How the units are linked:
+: Z725->Z864, Z482->Z130, Z523->Z730, Z755->Z482, Z442->Z861, Z595->Z159, Z818->Z906, Z651->Z247, Z112->Z576, Z125->Z442, Z518->Z473, Z789->Z762, Z838->Z837, Z662->Z246, Z38->Z992, Z499->Z889, Z246->Z878, Z542->Z997, Z862->Z422, Z889->Z38, Z349->Z268, Z280->Z428, Z715->Z210, Z317->Z604, Z861->Z167, Z705->Z317, Z473->Z974, Z629->Z750, Z586->Z514, Z878->Z51, Z557->Z334, Z990->Z195, Z992->Z193, Z836->Z792, Z606->Z913, Z247->Z416, Z696->Z523, Z416->Z955, Z525->Z275, Z163->Z280, Z64->Z163, Z730->Z842, Z799->Z223, Z422->Z592, Z604->Z818, Z925->Z274, Z576->Z262, Z268->Z789, Z857->Z125, Z223->Z696, Z199->Z630, Z262->Z715, Z910->Z310, Z168->Z990, Z750->Z925, Z914->Z614, Z870->Z549, Z428->Z384, Z310->Z606, Z837->Z542, Z864->Z651, Z792->Z838, Z774->Z499, Z274->Z525, Z193->Z774, Z762->Z870, Z913->Z914, Z900->Z557, Z263->Z705, Z955->Z725, Z210->Z451, Z130->Z931, Z706->Z857, Z630->Z662, Z159->Z755, Z275->Z629, Z384->Z489, Z614->Z910, Z974->Z586, Z906->Z263, Z549->Z349, Z997->Z836, Z514->Z863, Z195->Z866, Z51->Z199, Z842->Z799, Z451->Z112, Z167->Z706, Z863->Z518, Z334->Z862, Z592->Z900, Z931->Z595, Z641->Z650, Z489->Z64, Z650->Z168, Z866->Z641
~: Z725->Z542, Z523->Z64, Z442->Z193, Z818->Z167, Z651->Z836, Z112->Z914, Z125->Z992, Z789->Z931, Z838->Z863, Z662->Z263, Z246->Z705, Z542->Z473, Z862->Z650, Z349->Z482, Z280->Z870, Z715->Z310, Z317->Z442, Z861->Z774, Z705->Z125, Z629->Z651, Z878->Z317, Z557->Z866, Z836->Z586, Z606->Z422, Z247->Z792, Z696->Z489, Z416->Z838, Z525->Z725, Z163->Z762, Z64->Z789, Z730->Z163, Z799->Z428, Z422->Z168, Z604->Z861, Z925->Z416, Z576->Z614, Z268->Z130, Z857->Z38, Z223->Z384, Z199->Z818, Z262->Z910, Z910->Z334, Z750->Z247, Z914->Z900, Z870->Z159, Z428->Z549, Z310->Z862, Z837->Z518, Z864->Z997, Z792->Z514, Z274->Z955, Z762->Z595, Z913->Z592, Z900->Z195, Z263->Z857, Z955->Z837, Z210->Z606, Z706->Z889, Z630->Z906, Z275->Z864, Z384->Z349, Z614->Z557, Z906->Z706, Z549->Z755, Z997->Z974, Z51->Z604, Z842->Z280, Z451->Z913, Z167->Z499, Z334->Z641, Z592->Z990, Z489->Z268
§: Z725->Z525, Z482->Z349, Z755->Z549, Z442->Z317, Z595->Z762, Z818->Z199, Z651->Z629, Z125->Z705, Z518->Z837, Z789->Z64, Z838->Z416, Z38->Z857, Z499->Z167, Z542->Z725, Z862->Z310, Z889->Z706, Z349->Z384, Z280->Z842, Z317->Z878, Z861->Z604, Z705->Z246, Z473->Z542, Z586->Z836, Z557->Z614, Z990->Z592, Z992->Z125, Z836->Z651, Z606->Z210, Z247->Z750, Z416->Z925, Z163->Z730, Z64->Z523, Z422->Z606, Z604->Z51, Z268->Z489, Z857->Z263, Z910->Z262, Z168->Z422, Z914->Z112, Z870->Z280, Z428->Z799, Z310->Z715, Z837->Z955, Z864->Z275, Z792->Z247, Z774->Z861, Z193->Z442, Z762->Z163, Z913->Z451, Z900->Z914, Z263->Z662, Z955->Z274, Z130->Z268, Z706->Z906, Z159->Z870, Z384->Z223, Z614->Z576, Z974->Z997, Z906->Z630, Z549->Z428, Z997->Z864, Z514->Z792, Z195->Z900, Z167->Z818, Z863->Z838, Z334->Z910, Z592->Z913, Z931->Z789, Z641->Z334, Z489->Z696, Z650->Z862, Z866->Z557
!: Z725->Z955, Z482->Z755, Z523->Z696, Z755->Z159, Z442->Z125, Z595->Z931, Z818->Z604, Z651->Z864, Z112->Z451, Z125->Z857, Z518->Z863, Z789->Z268, Z838->Z792, Z662->Z630, Z38->Z889, Z499->Z774, Z246->Z662, Z542->Z837, Z862->Z334, Z889->Z499, Z349->Z549, Z280->Z163, Z715->Z262, Z317->Z705, Z861->Z442, Z705->Z263, Z473->Z518, Z629->Z275, Z586->Z974, Z878->Z246, Z557->Z900, Z990->Z168, Z992->Z38, Z836->Z997, Z606->Z310, Z247->Z651, Z696->Z223, Z416->Z247, Z525->Z274, Z163->Z64, Z64->Z489, Z730->Z523, Z799->Z842, Z422->Z862, Z604->Z317, Z925->Z750, Z576->Z112, Z268->Z349, Z857->Z706, Z223->Z799, Z199->Z51, Z262->Z576, Z910->Z614, Z168->Z650, Z750->Z629, Z914->Z913, Z870->Z762, Z428->Z280, Z310->Z910, Z837->Z838, Z864->Z725, Z792->Z836, Z774->Z193, Z274->Z925, Z193->Z992, Z762->Z789, Z913->Z606, Z900->Z592, Z263->Z906, Z955->Z416, Z210->Z715, Z130->Z482, Z706->Z167, Z630->Z199, Z159->Z595, Z275->Z525, Z384->Z428, Z614->Z914, Z974->Z473, Z906->Z818, Z549->Z870, Z997->Z542, Z514->Z586, Z195->Z990, Z51->Z878, Z842->Z730, Z451->Z210, Z167->Z861, Z863->Z514, Z334->Z557, Z592->Z422, Z931->Z130, Z641->Z866, Z489->Z384, Z650->Z641, Z866->Z195
@: Z725->Z818, Z482->Z974, Z523->Z750, Z755->Z473, Z595->Z863, Z651->Z263, Z112->Z523, Z518->Z774, Z789->Z792, Z838->Z442, Z542->Z167, Z862->Z549, Z349->Z997, Z280->Z955, Z715->Z799, Z473->Z499, Z629->Z662, Z586->Z38, Z557->Z762, Z990->Z130, Z836->Z857, Z606->Z384, Z247->Z705, Z696->Z629, Z416->Z317, Z525->Z199, Z163->Z416, Z64->Z247, Z730->Z925, Z799->Z525, Z422->Z349, Z925->Z878, Z576->Z730, Z268->Z836, Z223->Z275, Z262->Z842, Z910->Z280, Z168->Z482, Z750->Z246, Z914->Z64, Z870->Z837, Z428->Z725, Z310->Z428, Z837->Z861, Z864->Z906, Z792->Z125, Z274->Z51, Z762->Z838, Z913->Z489, Z900->Z789, Z955->Z604, Z210->Z223, Z130->Z586, Z159->Z518, Z275->Z630, Z384->Z864, Z614->Z163, Z974->Z889, Z549->Z542, Z997->Z706, Z514->Z992, Z195->Z931, Z842->Z274, Z451->Z696, Z863->Z193, Z334->Z870, Z592->Z268, Z931->Z514, Z641->Z159, Z489->Z651, Z650->Z755, Z866->Z595
*: Z725->Z428, Z482->Z168, Z523->Z112, Z755->Z650, Z442->Z838, Z595->Z866, Z818->Z725, Z651->Z489, Z125->Z792, Z518->Z159, Z789->Z900, Z838->Z762, Z662->Z629, Z38->Z586, Z499->Z473, Z246->Z750, Z542->Z549, Z889->Z974, Z349->Z422, Z280->Z910, Z317->Z416, Z861->Z837, Z705->Z247, Z473->Z755, Z629->Z696, Z586->Z130, Z878->Z925, Z992->Z514, Z836->Z268, Z247->Z64, Z696->Z451, Z416->Z163, Z525->Z799, Z163->Z614, Z64->Z914, Z730->Z576, Z799->Z715, Z604->Z955, Z925->Z730, Z268->Z592, Z857->Z836, Z223->Z210, Z199->Z525, Z750->Z523, Z870->Z334, Z428->Z310, Z837->Z870, Z864->Z384, Z792->Z789, Z774->Z518, Z274->Z842, Z193->Z863, Z762->Z557, Z263->Z651, Z955->Z280, Z130->Z990, Z706->Z997, Z630->Z275, Z159->Z641, Z275->Z223, Z384->Z606, Z974->Z482, Z906->Z864, Z549->Z862, Z997->Z349, Z514->Z931, Z51->Z274, Z842->Z262, Z167->Z542, Z863->Z595, Z931->Z195, Z489->Z913

The rows follow the links: the fewer symbols apart two units are, the more alike their rows tend to be.

Each row is also shifted at random along 7 hidden directions that mean nothing.

Some units, each with a row of numbers:
Z629: 290 -57 83 11 -43 124 -37 -18 11 41 35 -73 -10 -108 62 38 -32 97 -68 27 -22 -20 -21 4 -53 69 -54 55 -96 -24 -51 -8 -85 -25 -8 28 36 34 31 143 -61 -50 16 -90 -87 20 -105 68 -32 7 49 -36 99 37 -104 -118 107 9 28 -3 -34 -14 -76 84
Z651: 161 -136 30 42 -31 50 -94 -20 -29 -109 3 -109 -117 -50 -202 -116 64 -52 -41 -28 145 44 -103 5 25 36 -145 -73 56 -4 -142 -37 -23 -102 93 0 5 6 -57 54 -119 12 -100 41 8 -103 -166 54 -45 -159 -225 158 40 4 -258 -45 -61 48 -30 -21 -182 -96 66 12
Z889: -273 67 -2 29 -19 -79 -64 43 -16 -58 -47 -73 43 63 -4 45 32 -21 -106 3 -84 48 113 14 -5 23 -61 75 34 -12 -15 -127 26 195 16 -32 20 49 22 -65 41 -16 118 -35 65 -22 -48 -70 -79 40 106 1 4 -13 123 -18 -19 -18 -41 -118 -83 -8 -28 5
Z422: 46 35 16 -11 -36 -18 24 -98 -26 -34 96 -41 -28 22 77 -60 -12 90 30 -41 57 18 50 2 -10 -12 -53 23 34 -31 114 80 69 -81 -31 -142 20 -4 -24 97 -14 99 -52 -18 68 70 78 116 -57 -49 21 7 53 -30 19 34 -65 1 70 61 65 -13 13 -22
Z557: 180 -45 45 -33 -13 -19 49 -73 -31 -101 24 -8 45 -77 48 -16 106 15 23 32 5 -42 -60 82 66 -41 18 -115 93 54 20 106 19 -132 17 -66 -14 40 -60 55 59 41 -49 66 -97 53 66 51 89 -50 -24 72 16 39 -52 -48 -48 63 -84 133 107 -29 126 23
Z275: -10 -71 5 34 -12 35 -26 -18 41 -51 -13 -77 -16 55 76 73 -122 41 -13 8 39 -22 -12 -89 -31 120 -122 -7 14 -68 -64 -86 35 -95 -21 -24 110 46 -1 124 -80 19 -64 -101 61 35 -141 14 -27 68 0 -29 85 -68 -33 6 -37 -48 130 -24 -33 -61 -35 -75
Z641: 172 34 34 15 19 -18 116 -194 -37 126 56 52 -158 -131 202 39 -1 53 44 -48 -19 -28 7 48 -17 6 49 28 -63 40 122 63 -38 -11 -104 -47 54 -115 145 141 96 89 5 -47 -166 37 174 71 108 18 142 -139 19 -27 7 76 49 0 43 75 158 -2 48 29
Z262: 72 -4 -15 -3 38 89 16 84 32 33 21 150 -153 -17 13 -141 -39 -19 160 -23 129 -24 -57 -66 65 -38 103 -43 36 -16 -53 103 -1 -69 -23 -53 -29 -137 4 -96 -72 -10 -37 -51 -88 -59 -48 50 28 -45 8 -51 14 -44 21 36 -56 29 145 60 39 138 -71 7
Z863: 142 49 7 127 -2 -78 44 -1 -12 -95 -79 -18 57 97 67 65 37 66 -33 19 -113 -16 -62 56 -27 -47 96 90 -155 52 90 55 114 79 -46 89 -43 -30 -60 -60 161 37 121 50 43 73 135 -163 41 7 -62 -27 -24 63 -51 107 -36 121 -108 10 136 -94 -13 -47
Z451: -447 -39 -28 15 10 186 11 -126 33 61 40 103 100 -137 -150 -9 -65 167 3 -46 88 -21 -60 -28 -52 19 41 161 -77 -82 -34 144 -89 -96 -28 -47 -67 74 -1 146 -62 104 -20 106 -29 126 -35 35 46 10 -36 18 -50 125 -125 -14 147 62 -13 64 19 -27 -8 -1
Z586: 81 -14 -2 37 -8 -124 -1 -76 -81 -4 -6 -82 -48 10 -139 5 -5 -41 -110 -37 39 102 2 18 52 7 -77 78 6 37 79 4 -14 22 71 -52 -20 63 36 -17 11 80 49 48 84 -83 62 17 -50 -108 -56 88 -84 18 18 89 -28 35 -48 -65 -87 -73 62 -5
Z525: 192 0 41 -97 -38 40 -115 4 84 -22 -33 -62 30 -58 -195 4 67 -30 17 -4 71 -30 2 -25 -23 74 -50 -137 119 41 -187 -126 -125 -90 5 35 0 154 -50 153 -85 26 -101 -48 -64 -27 -114 42 28 152 -72 106 83 43 -113 -60 77 -3 -69 -15 -32 -73 166 -76
Z193: -17 -66 71 46 6 -112 15 -147 -66 55 -62 -104 -97 -66 165 197 -15 -49 -100 19 -122 20 -67 13 29 117 -55 -50 -57 87 27 -74 -4 17 24 99 69 23 150 50 107 7 43 -55 -57 -10 49 -43 95 55 86 -98 -39 -35 22 10 25 -29 2 -1 -8 -91 7 74
Z125: 132 -134 76 -22 -57 -58 -68 -78 -16 -91 -34 -150 9 -118 110 154 70 -82 -152 76 -107 59 8 73 43 92 -209 -168 96 103 -53 -88 -27 -67 130 55 107 147 85 112 28 -114 -63 -90 -66 -22 -66 34 21 16 37 53 7 39 14 -173 10 -47 -41 13 -83 -72 75 126
Z595: -201 -60 17 -32 43 -86 66 -83 -70 18 -46 22 -129 -132 -6 27 68 -37 -39 2 -6 29 -10 24 128 1 -18 -103 93 76 -14 40 11 -53 4 -66 3 -34 94 -7 81 26 -13 57 -141 -52 37 -11 88 0 89 30 -88 -18 110 -31 33 1 -26 2 -52 26 46 112
Z167: -51 63 33 105 -55 -67 -9 55 11 -129 -18 -132 -1 171 106 53 -5 49 9 -43 -33 -101 -28 25 -95 32 -23 18 -148 -11 11 -59 132 27 -44 110 64 -99 -61 -15 37 7 58 -109 74 11 18 -74 -2 27 -130 3 164 -18 -213 146 -129 75 -16 -19 132 -106 -50 -102
Z523: 44 -111 16 -4 9 68 -24 -7 29 49 13 63 85 -121 -89 16 -59 -3 3 38 17 33 -31 -53 91 20 -31 -20 78 -12 -53 50 -85 -99 66 -3 -12 113 39 24 -53 -27 -88 78 8 46 -88 17 26 50 26 21 -90 57 62 -143 127 -12 24 16 -84 51 13 46
Z925: 78 -81 22 -23 2 17 -7 -3 8 82 -36 28 -12 -66 32 47 -65 -85 47 10 -45 5 -61 -92 44 50 -1 -109 50 26 -112 -50 -32 -73 42 75 0 67 59 -4 -57 -76 -67 10 -32 -41 -125 -18 76 112 51 -8 -49 3 47 -83 121 -32 43 44 -62 5 -14 37
Z112: -60 -27 -31 6 41 137 -5 143 25 -56 -21 161 109 -35 14 -50 21 79 46 88 9 -82 40 -44 33 -81 82 2 55 -33 -49 103 21 28 40 -88 -87 -14 -120 -88 -59 -111 52 26 -44 5 -113 -8 -39 -48 47 -5 28 22 51 -152 0 -22 65 21 -35 166 -108 122
Z862: -292 -14 -13 14 21 -89 98 -103 24 -136 82 -91 -72 33 89 2 -16 -27 38 50 83 -54 -18 -57 38 77 -57 -136 170 -20 46 35 153 -160 -32 -173 83 -15 -7 35 -5 99 -123 -18 94 31 8 65 -3 -13 48 20 51 -83 56 55 -157 -91 115 69 64 -1 76 -70
Z64: -27 -90 -54 -13 31 85 10 34 -32 -1 38 56 90 -56 -12 -44 -49 11 28 73 -24 65 -15 -19 39 -21 0 -25 25 -48 -14 71 32 -29 122 -36 -20 13 -55 -57 -56 -35 -39 121 85 51 -30 -20 -24 -95 -7 -21 -83 4 137 -82 9 -27 28 26 -66 72 -48 73
Z223: 102 69 -42 -106 -15 80 -66 24 21 97 63 37 146 1 -25 17 -114 43 -16 -12 3 19 124 -61 -58 0 -4 75 40 -76 -7 -13 -71 27 -6 -72 -17 109 15 63 -62 17 -51 2 53 124 -28 27 -46 86 147 -40 2 5 124 -65 84 -99 58 -18 3 54 -26 -58
Z163: -494 -59 -89 -22 3 154 57 58 6 -50 -31 123 154 -65 86 48 -53 50 7 110 -118 -49 -13 3 -36 -14 119 -62 48 -35 -131 46 60 39 -1 39 32 21 -41 -70 55 -83 -36 107 -48 123 -56 -100 85 7 28 -24 -44 36 81 -159 41 48 10 110 59 87 -65 83
Z878: 306 -5 -1 -88 20 -26 -111 204 54 36 -105 57 101 95 -57 -36 5 -141 45 45 -72 45 73 -73 76 -49 52 -44 85 32 -73 -58 -46 115 75 101 -49 80 -18 -182 -53 -214 53 -36 35 -120 -76 -64 -46 72 53 42 -63 -30 158 -103 32 -79 -38 -79 -134 135 -98 18
Z499: 202 87 26 -25 -16 -97 -28 6 8 -40 -55 -87 -6 47 26 57 80 -64 -78 -11 -57 -21 125 75 -41 46 -52 7 11 54 36 -129 30 141 -25 62 44 1 42 2 58 -14 82 -80 -39 -15 36 -48 -14 78 71 -19 64 -21 38 -5 -37 -23 -89 -61 14 -35 53 0
Z910: 310 25 -63 -87 9 -44 27 88 18 -28 44 57 -27 103 -37 -160 27 -113 187 29 95 43 26 -97 109 -92 78 -173 180 9 3 3 86 -68 51 -89 19 -35 -101 -187 -64 6 -101 46 125 -27 29 7 -34 -74 9 16 -37 -93 165 16 -156 -48 102 36 12 122 36 -99
Z542: -11 158 45 -90 -40 -29 -68 6 23 6 -38 -81 156 37 -123 9 131 46 1 -53 -66 -81 73 119 -130 -60 37 6 -42 30 21 -94 -143 94 -46 94 -29 121 -36 52 80 19 43 -3 -40 66 105 -5 18 152 -22 54 121 60 -143 38 57 78 -204 -34 113 -105 161 -91
Z416: 101 3 -61 -22 -8 57 -4 58 12 15 -38 40 203 -55 41 117 -10 -74 -29 61 -168 -11 6 27 -12 -21 50 -84 9 35 -58 -43 4 64 13 170 35 95 -10 -26 30 -122 10 75 -21 68 12 -94 68 86 44 -64 -24 22 99 -116 103 -18 -105 35 31 34 39 70
Z384: -351 17 -81 -84 -29 58 -42 -65 21 57 71 -37 113 -59 -234 -35 -49 14 3 -28 88 29 63 -32 -65 37 -41 48 12 -92 -15 -12 -107 13 -13 -45 19 138 -11 110 -52 95 -106 133 114 70 -1 51 -14 33 -14 46 -73 39 7 -15 87 -43 -12 -5 -68 6 103 -103
Z349: -191 78 -17 -15 17 -22 -10 -14 -23 81 76 4 -80 36 -49 -122 18 1 23 -29 129 57 60 -15 18 -67 -20 94 -46 -26 115 57 -74 27 3 -77 -26 -66 23 10 -86 13 28 -33 35 -41 70 108 -121 -75 22 -14 6 -8 10 58 -35 -19 24 -42 -29 55 6 -40
Z489: -134 -7 30 -10 -1 257 25 -114 -70 95 49 51 32 -204 51 24 -44 164 -54 -26 -28 -29 46 73 -129 26 -11 149 -155 -60 12 80 -129 26 -28 -22 21 -49 38 189 -13 -9 48 22 -183 78 -53 113 17 -63 18 -110 40 59 -100 -96 149 23 6 34 -23 35 -32 130
Z818: -206 -57 -11 47 -60 -43 -15 -77 45 -5 7 -125 -7 26 -42 104 -83 -38 0 -8 -4 -49 -93 -31 -112 159 -100 -28 -83 -21 -68 -149 31 -35 -46 114 104 14 41 105 6 85 -46 -25 111 14 -18 -16 69 123 -122 9 26 -3 -101 115 -5 -40 -25 17 20 -162 78 -126
Z837: 14 11 29 -57 -11 -101 2 33 25 22 -5 1 -52 22 127 35 32 -95 20 9 -63 -20 5 -1 19 4 -5 -125 54 83 20 -77 -6 17 6 95 65 -22 49 -36 40 -40 9 -70 -38 -54 50 -11 46 73 57 -40 81 -31 53 -9 0 -55 -4 10 53 2 76 10
Z442: 63 -42 94 23 -37 -5 -3 -18 -9 1 -66 -81 44 -73 201 148 34 -49 -78 3 -157 -40 -32 104 -32 51 -45 -87 -45 85 11 -61 -26 -5 -6 138 72 80 66 60 44 -125 64 -63 -119 -12 35 -41 57 50 38 -63 34 7 -16 -70 53 -1 -71 15 44 -71 30 114
Z604: -106 -6 -13 -49 -26 -4 -84 143 62 -73 -103 -15 108 57 -8 33 59 -81 -32 70 -97 -45 15 7 -46 24 23 -116 53 22 -156 -104 -13 105 -1 139 35 59 -60 -52 57 -118 -23 -14 -5 -5 -57 -78 42 103 -36 40 26 14 -15 -65 4 -15 -75 -9 11 -52 42 -29
Z755: 4 141 -75 -43 24 -87 -18 7 -7 8 -12 6 38 108 16 -3 35 -1 -1 -9 -27 -8 151 19 -48 -31 66 96 -10 -11 113 -5 43 148 -66 -76 -17 -10 -30 -97 96 71 77 66 84 39 132 -60 -18 56 97 -15 11 -31 140 60 -53 20 -34 -65 90 20 15 -69

Start, symbols taken left to right, then the unit you end at.
Answers are names.
96 145 -53 9 -42 125 -14 -2 23 45 9 -66 290 28 -42 110 -56 152 -59 -28 -101 -48 82 86 -252 8 35 185 -206 -95 41 -55 -87 157 -96 105 49 108 -34 152 90 31 73 38 75 201 80 -48 -30 115 -27 -66 75 99 -120 6 114 64 -126 -28 106 -117 18 -86
@ + ~ + -> Z125
309 -15 -19 -14 -45 -55 62 -55 -61 -34 69 -3 156 -11 108 78 -5 35 -22 35 -44 43 61 21 64 -55 3 0 37 -22 133 121 74 -77 84 -133 45 89 -41 -29 35 7 -4 107 113 131 121 19 -40 -55 78 -19 -13 -16 189 -77 -63 -19 -9 49 66 23 36 36
+ + ~ + + -> Z168
-222 -41 -14 107 -2 56 17 131 20 -28 -96 50 62 56 203 95 -32 -16 -12 61 -153 -53 -32 -1 -43 44 70 25 -133 10 -70 -42 110 86 -12 168 49 -60 -4 -65 35 -132 52 -29 16 17 -53 -153 43 23 -40 -89 17 -11 28 -22 -13 7 17 33 49 19 -140 77
! § * ! ! -> Z275
92 35 -18 -33 -42 37 8 73 17 24 -33 -17 51 -6 -20 15 11 -26 78 -14 -41 -26 -43 29 -77 21 65 -110 -22 43 -89 -90 -52 14 -42 143 18 1 -3 7 67 -21 -25 19 -30 21 49 -31 98 74 -79 -39 51 -7 -104 25 42 26 -67 32 108 -58 57 -63
+ § ! * ~ -> Z280
-70 78 -4 -34 -43 -77 -38 122 -12 -84 14 -127 48 165 45 -13 8 -46 -32 6 -27 3 174 -19 13 -27 -68 22 68 -63 53 -87 100 119 41 -72 20 20 -109 -119 -33 -74 44 -67 175 2 -12 -26 -182 -17 75 42 83 -42 124 -46 -135 -87 38 -120 -32 75 -33 -19
~ + § -> Z836
156 -45 -22 -15 24 134 -55 101 4 16 45 62 -24 -64 21 -53 -18 45 -31 44 85 -4 45 -58 72 -32 -50 4 96 -43 -37 8 -56 -13 60 -62 13 -10 -20 24 -150 -61 13 -43 -91 -42 -130 52 -73 -44 56 11 7 -29 67 -162 41 -64 101 -15 -126 152 -88 119
! + @ + ! -> Z629
-82 5 -2 31 -10 -118 -6 -63 -40 46 -21 -96 23 28 41 119 -28 -51 -96 -29 -76 95 53 15 9 56 -110 78 -20 -9 72 -71 30 86 78 -7 32 60 80 -30 46 -13 91 5 97 -29 22 -47 -32 12 105 -33 -73 -16 149 11 11 -47 -1 -89 -107 -31 -22 13
+ * § § § -> Z750
-64 45 4 -16 -29 -91 87 -75 -10 101 55 1 -85 21 107 -8 -20 -74 108 -34 12 3 -32 -31 37 -45 77 -99 1 38 129 39 4 -83 6 -17 -7 -73 61 -41 56 33 -49 -53 54 -11 137 49 61 13 44 -60 -1 -68 36 79 -27 -14 57 75 117 35 29 -64
! + § -> Z280
59 -58 4 109 -25 -122 160 -165 -31 1 64 -48 96 6 277 174 -102 30 18 30 -137 12 -117 10 8 -7 47 -16 -59 26 173 103 167 -186 -7 36 65 49 44 20 108 76 -32 68 171 169 174 -41 73 56 21 -80 -11 -9 107 106 -51 9 0 133 201 -131 34 -62
+ ! ~ ! ! -> Z130
116 -44 -5 21 7 29 54 21 72 12 17 17 -115 45 201 26 -92 -8 91 54 34 -74 -59 -94 36 59 33 -126 98 -42 -55 11 85 -151 -65 -23 36 -76 20 -5 -60 11 -120 -124 9 4 -62 15 51 67 14 -85 81 -54 19 35 -87 -72 182 49 107 50 -61 -36
+ ! ! -> Z730
-180 54 30 -69 14 137 -19 -18 43 39 5 82 -110 -119 -195 -215 109 115 111 -55 145 -75 -35 2 -94 -33 66 -59 -19 -10 -90 97 -119 -60 -60 -42 -94 -131 -79 58 -48 87 -67 33 -167 -61 -7 121 61 -60 -121 74 40 48 -236 67 36 107 -73 54 63 7 83 -12
+ ! + -> Z606
6 56 -14 77 30 -95 58 35 -17 -194 -59 6 -68 99 38 -29 92 37 8 32 36 -88 -53 73 -16 -25 108 -31 9 41 -5 36 136 -10 -107 -47 -19 -111 -92 -67 94 112 20 19 -11 -7 121 -61 40 -30 -77 72 73 -18 -94 145 -148 81 -49 41 158 -53 25 -59
* @ ! § -> Z762
-94 -45 -48 -23 15 50 74 -55 8 -41 24 46 126 -68 113 84 -69 55 45 102 -44 -20 -26 -38 6 30 48 -73 30 -15 1 75 88 -110 -8 -40 50 49 -42 25 24 32 -95 92 66 169 42 -9 79 43 32 -24 -33 -9 109 -39 -35 -30 35 102 115 2 0 -35
§ ! @ ~ * -> Z914
186 110 -40 21 -44 -43 131 -83 -8 67 77 15 148 73 171 91 -95 98 99 -13 -65 -18 12 -20 -60 -55 129 77 -80 -44 196 133 37 -36 -83 1 -20 51 14 25 138 100 1 54 165 225 256 -38 59 99 58 -117 2 19 77 102 19 28 -10 125 214 -91 29 -148
+ + ! ~ + -> Z168
-9 84 32 18 10 -44 39 -107 -56 20 38 -29 -154 -11 -34 -72 29 70 -24 -94 125 -13 -7 22 -36 20 2 158 -118 2 90 44 10 19 -64 -85 -32 -119 46 49 44 160 56 -36 -44 -31 58 93 -18 -67 -36 1 1 -3 -113 174 -53 63 -3 -26 45 -55 -10 -40
! § + -> Z349
189 10 -12 -90 24 123 21 40 54 -37 -18 94 229 -75 108 96 -4 119 -1 102 -133 -89 56 41 -34 -15 84 -22 56 -1 -34 65 -44 -11 -43 -25 22 125 -70 40 31 -66 -11 44 -99 212 9 -30 71 96 146 -41 39 70 61 -208 96 -8 -61 88 116 88 6 66
+ @ ~ -> Z280
157 9 26 -58 1 -175 -11 3 -13 39 -40 -23 -187 -45 -31 -38 70 -164 -10 -22 28 50 24 15 72 8 -40 -120 110 107 -11 -99 -49 69 24 -15 -8 -49 100 -45 45 -11 -45 -75 -106 -164 47 21 76 47 41 51 -14 -64 98 46 14 -40 -27 -68 -41 -15 73 17
@ + ! * + § -> Z542
-232 -49 80 60 -18 -35 -54 26 58 -108 -70 -85 -84 5 29 56 80 -38 8 -17 -24 -73 -52 19 -18 41 -12 -133 -1 89 -88 -83 17 -36 -29 114 39 -47 -20 -19 44 -38 34 -90 -75 -96 -37 -29 56 62 -85 42 69 9 -112 21 -9 37 -44 -9 29 -86 16 -29
~ + ! ! -> Z193
63 97 -11 -56 1 47 3 -38 -10 279 50 -25 -7 -28 40 24 -84 -39 111 -54 -48 19 93 -44 -119 23 -1 32 -105 -23 66 -83 -147 127 -68 138 80 -26 152 74 -9 -1 -1 -64 5 -6 70 53 29 147 100 -173 38 -35 45 72 88 -85 60 -42 13 39 20 -49
~ * * -> Z862
